Below is a small trained network, with its code and all its weights. Each question gives an input and a target symbol and asks what happens when units are switched off, that is, made to give their printed mean instead of their output.

import numpy as np


def w(rows, s, z=0):
    codes = np.array(rows[::2]) - 128.0
    scale = np.full(codes.shape[1], s)
    scale[-1] = z or s
    return codes * scale


def f(y):
    return y / 2 * (1 + np.tanh(0.7978845608 * (y + 0.044715 * y**3)))


def softmax(a):
    e = np.exp(a - a.max(-1, keepdims=True))
    return e / e.sum(-1, keepdims=True)


def log_softmax(a):
    a = a - a.max(-1, keepdims=True)
    return a - np.log(np.exp(a).sum(-1, keepdims=True))


def net(x, mask):
    ids = ['Παβδζημφ'.index(c) for c in x.split()]
    T = len(ids)
    res = E[ids] + P[:T]
    r = res
    for j in range(2):
        rows = slice(2 * j, 2 * j + 2)
        q, k, v = (r @ M[0][rows].T for M in (Q, K, V))
        z = softmax(np.where(np.tri(T) > 0, q @ k.T / 2**0.5, -1e9)) @ v
        o = O[0][rows]
        res = res + np.where(mask[j], z, o[:, -1]) @ o[:, :-1]
    y = f(res @ A[0][:, :-1].T + A[0][:, -1])
    res = res + np.where(mask[2:10], y, B[0][:, -1]) @ B[0][:, :-1]
    return log_softmax(res[-1] @ U[:, :-1].T + U[:, -1])


Q, K, V, O, A, B = {}, {}, {}, {}, {}, {}
E = w([
[159,233,78,55,105,50,150,176],'Π',
[118,95,10,80,223,8,242,36],'α',
[196,122,6,201,135,60,34,10],'β',
[251,198,38,197,5,240,165,42],'δ',
[196,23,51,220,233,239,241,5],'ζ',
[13,111,88,5,194,156,251,118],'η',
[77,243,101,154,155,238,246,147],'μ',
[250,39,237,4,252,199,6,204],'φ',
],0.0041)
P = w([
[253,68,176,21,208,184,102,223],'0',
[185,215,45,60,184,181,231,14],'1',
[175,225,32,51,186,189,238,20],'2',
[177,230,27,57,189,193,245,14],'3',
[179,232,13,56,195,211,246,3],'4',
[178,230,9,52,193,207,245,6],'5',
[178,213,8,39,205,201,247,6],'6',
],0.0039)
Q[0] = w([
[251,246,7,16,244,242,253,4],'h0',
[246,249,11,11,250,243,254,8],'h0',
[4,5,248,246,11,18,7,253],'h1',
[2,4,248,254,5,23,7,252],'h1',
],0.004)
K[0] = w([
[249,6,250,13,238,194,9,240],'h0',
[251,11,252,14,229,190,2,232],'h0',
[12,251,7,252,4,19,247,35],'h1',
[2,250,4,253,6,13,250,33],'h1',
],0.004)
V[0] = w([
[142,185,176,245,94,253,233,102],'h0',
[122,245,229,181,11,221,43,238],'h0',
[14,237,150,8,122,25,249,253],'h1',
[250,244,14,156,7,16,6,95],'h1',
],0.004)
O[0] = w([
[235,250,230,128,249,242,100,152,100],'h0',
[249,243,28,9,224,21,15,11,12],'h0',
[176,8,249,8,14,237,5,5,98],'h1',
[242,144,4,36,29,5,241,248,1],'h1',
],0.0041,0.0022)
A[0] = w([
[7,37,238,145,160,248,58,5,230],'n0',
[10,22,124,250,67,210,186,29,220],'n1',
[10,68,84,247,57,148,237,176,218],'n2',
[250,218,185,12,251,231,125,21,230],'n3',
[14,6,22,112,8,40,248,155,244],'n4',
[201,243,4,242,247,9,246,251,178],'n5',
[251,88,28,18,8,165,245,126,255],'n6',
[126,233,153,217,227,190,240,239,226],'n7',
],0.004,0.0035)
B[0] = w([
[17,11,232,146,224,138,6,13,196],'n0',
[12,24,247,174,83,243,111,86,206],'n1',
[8,57,244,169,71,211,231,241,179],'n2',
[237,238,145,12,243,54,18,27,255],'n3',
[10,6,105,20,2,27,233,248,175],'n4',
[8,100,13,250,248,5,24,235,195],'n5',
[249,33,2,46,10,104,250,85,223],'n6',
[170,246,163,195,230,126,224,240,217],'n7',
],0.004,0.0071)
U = w([
[9,8,207,187,166,206,16,6,46],'Π',
[21,247,235,252,245,208,168,245,77],'α',
[233,245,13,163,235,14,166,181,13],'β',
[45,4,22,183,111,7,182,244,51],'δ',
[252,92,55,26,4,206,237,58,206],'ζ',
[245,243,218,8,255,155,15,45,170],'η',
[38,104,78,234,126,45,5,63,253],'μ',
[15,34,250,24,31,203,228,218,129],'φ',
],0.004,0.002)

Each question gives the input, a string of symbols that net reads in full, and the target symbol t.
The units are the heads (2 rows each of Q, K, V and O) and the neurons (one row each of A and B). Each row of codes is followed by its name. A weight is (code - 128) times the scale printed after its matrix; where a second scale follows, it is the last column's (O, A, B and U).
mask holds one flag per unit, heads first, then neurons. A switched-off unit (its flag False) gives its mean, the last column of its rows in O or B, instead of its output. The means were averaged over made-up inputs and are rounded, as every weight is.
A unit's drop is (log p(t) with every unit on - log p(t) with that unit switched off) / (log p(t) with every unit on - log p(t) with every unit switched off).
The circuit of an input: a set's keep is (log p(t) with only the set's units on - log p(t) with every unit switched off) / (log p(t) with every unit on - log p(t) with every unit switched off). Starting from all 10 units, units are removed one at a time, each time the one whose removal leaves the highest keep (on an exact tie, the one counted first), for as long as the keep stays at least 0.8.
circuit, biggest first: the units of the circuit, biggest drop first
most important unit: the unit with the biggest drop
which heads matter: for each layer, one digit per head in row order, 1 if its drop is at least 0.15 and else 0, layers parted by /
drop when u is switched off: that unit's drop, to one decimal
input μ β α ζ ζ, target η: circuit, biggest first	h0, n3, h1
input Π α Π δ β δ, target ζ: circuit, biggest first	h1, n6
input α δ ζ δ β α β, target φ: most important unit	h0
input δ δ α μ μ, target β: which heads matter	11
input φ η α α, target δ: which heads matter	10
input Π μ δ μ η η ζ, target ζ: circuit, biggest first	h1, n6, n5
input α η μ δ, target φ: which heads matter	10
input η μ α μ, target Π: circuit, biggest first	h1, n0
input α η μ Π ζ ζ, target φ: circuit, biggest first	h0, n2, n4
input η α η Π Π Π β, target Π: which heads matter	11
input δ μ ζ δ, target β: which heads matter	11
input β η φ α μ α α, target δ: which heads matter	11
input μ β α β α δ, target η: drop when n3 is switched off	0.3
input η β μ μ η η δ, target Π: drop when h1 is switched off	1.2
input μ η α μ, target η: drop when h1 is switched off	0.3
